Here is a tiny trained network, its code and every weight. The questions are about switching its units off for an input and a class, where a switched-off unit gives its printed mean instead of its output.

import numpy as np


def w(rows, s, z=0):
    codes = np.array(rows[::2]) - 128.0
    scale = np.full(codes.shape[1], s)
    scale[-1] = z or s
    return codes * scale


def f(y):
    return np.maximum(y, 0)


def log_softmax(a):
    a = a - a.max(-1, keepdims=True)
    return a - np.log(np.exp(a).sum(-1, keepdims=True))


def net(x, mask):
    res = np.array(x, float).reshape(1, 5) / 4 @ E
    y = f(res @ A[0][:, :-1].T + A[0][:, -1])
    res = res + np.where(mask, y, B[0][:, -1]) @ B[0][:, :-1]
    return log_softmax(res[-1] @ U[:, :-1].T + U[:, -1])


A, B = {}, {}
E = w([
[44,1,97,129],'x0',
[193,137,245,3],'x1',
[133,108,3,82],'x2',
[169,92,103,88],'x3',
[252,92,149,160],'x4',
],0.0089)
A[0] = w([
[47,215,195,147,161],'N0',
[123,56,59,89,64],'N1',
[184,136,69,124,87],'N2',
[155,76,153,168,243],'N3',
[161,84,179,147,88],'N4',
[137,190,128,98,248],'N5',
[133,95,101,174,254],'N6',
[165,217,120,128,81],'N7',
[99,79,101,156,64],'N8',
[143,79,81,92,38],'N9',
[103,182,155,67,211],'N10',
[103,179,71,151,110],'N11',
[178,73,134,89,146],'N12',
[130,192,90,202,172],'N13',
[119,119,196,86,177],'N14',
[169,11,208,137,69],'N15',
[176,167,163,155,138],'N16',
[139,113,79,103,81],'N17',
[131,144,84,71,92],'N18',
[131,161,120,197,151],'N19',
[125,132,161,92,111],'N20',
[68,80,152,101,148],'N21',
[185,146,159,117,55],'N22',
[22,153,169,80,177],'N23',
[137,68,146,135,149],'N24',
[180,28,170,128,42],'N25',
[78,184,137,91,62],'N26',
[121,58,89,102,111],'N27',
[153,132,118,200,85],'N28',
],0.011,0.0045)
B[0] = w([
[128,188,1,127,254],'N0',
[69,50,54,18,202],'N1',
[119,242,129,94,177],'N2',
[118,111,254,120,211],'N3',
[131,103,230,87,181],'N4',
[168,233,110,128,235],'N5',
[110,123,224,118,218],'N6',
[154,171,131,98,216],'N7',
[77,97,108,137,182],'N8',
[40,61,47,32,167],'N9',
[117,245,70,87,238],'N10',
[220,116,173,165,193],'N11',
[115,184,166,65,199],'N12',
[227,117,161,219,227],'N13',
[42,145,142,101,231],'N14',
[176,53,239,68,220],'N15',
[115,177,177,98,221],'N16',
[143,86,118,68,162],'N17',
[129,165,139,71,168],'N18',
[147,115,141,226,196],'N19',
[108,147,174,74,179],'N20',
[47,176,125,238,198],'N21',
[131,157,188,109,197],'N22',
[97,156,54,191,239],'N23',
[122,62,191,177,176],'N24',
[117,46,186,72,192],'N25',
[182,180,40,145,175],'N26',
[39,41,85,88,194],'N27',
[112,133,183,162,176],'N28',
],0.0063,0.0086)
U = w([
[67,254,172,120,93],'0',
[203,168,24,161,2],'1',
[120,72,21,39,120],'2',
[182,154,175,253,129],'3',
[89,189,120,229,241],'4',
[254,220,132,121,212],'5',
[79,73,141,147,3],'6',
[241,79,218,101,213],'7',
],0.0099,0.0052)

Each question gives the input, the list of numbers given to net, and the class t.
The units are the neurons (one row each of A and B). Each row of codes is followed by its name. A weight is (code - 128) times the scale printed after its matrix; where a second scale follows, it is the last column's (A, B and U).
mask holds one flag per neuron, in row order. A switched-off neuron (its flag False) gives its mean, the last column of its row in B, instead of its output. The means were averaged over made-up inputs and are rounded, as every weight is.
A unit's drop is (log p(t) with every unit on - log p(t) with that unit switched off) / (log p(t) with every unit on - log p(t) with every unit switched off).
The circuit of an input: a set's keep is (log p(t) with only the set's units on - log p(t) with every unit switched off) / (log p(t) with every unit on - log p(t) with every unit switched off). Starting from the 12 units with the biggest drops (on a tie, the unit counted first), units are removed one at a time, each time the one whose removal leaves the highest keep (on an exact tie, the one counted first), for as long as the keep stays at least 0.8.
circuit, biggest first: the units of the circuit, biggest drop first
unit that matters most: the unit with the biggest drop
top k neurons: the k neurons with the biggest drops, biggest first
drop when u is switched off: that unit's drop, to one decimal
input [-5,0,-4,2,5], class 7: circuit, biggest first -> [N0, N23]
input [-2,-7,8,-8,1], class 3: circuit, biggest first -> [N13, N11]
input [0,-6,7,-4,-2], class 2: unit that matters most -> N1
input [-7,1,-5,3,-4], class 5: circuit, biggest first -> [N21, N26, N27]
input [7,1,-8,5,-5], class 4: circuit, biggest first -> [N21, N23]
input [-4,0,0,-8,7], class 3: circuit, biggest first -> [N10, N19]
input [5,1,-8,4,-8], class 4: top 2 neurons -> [N23, N21]
input [8,-4,-4,-3,7], class 7: drop when N15 is switched off -> 0.2
input [-6,-5,-6,-3,-8], class 4: drop when N1 is switched off -> 0.1
input [-8,-7,-7,2,-4], class 5: drop when N5 is switched off -> 0.1
input [-3,-4,5,-2,8], class 3: drop when N21 is switched off -> -0.2
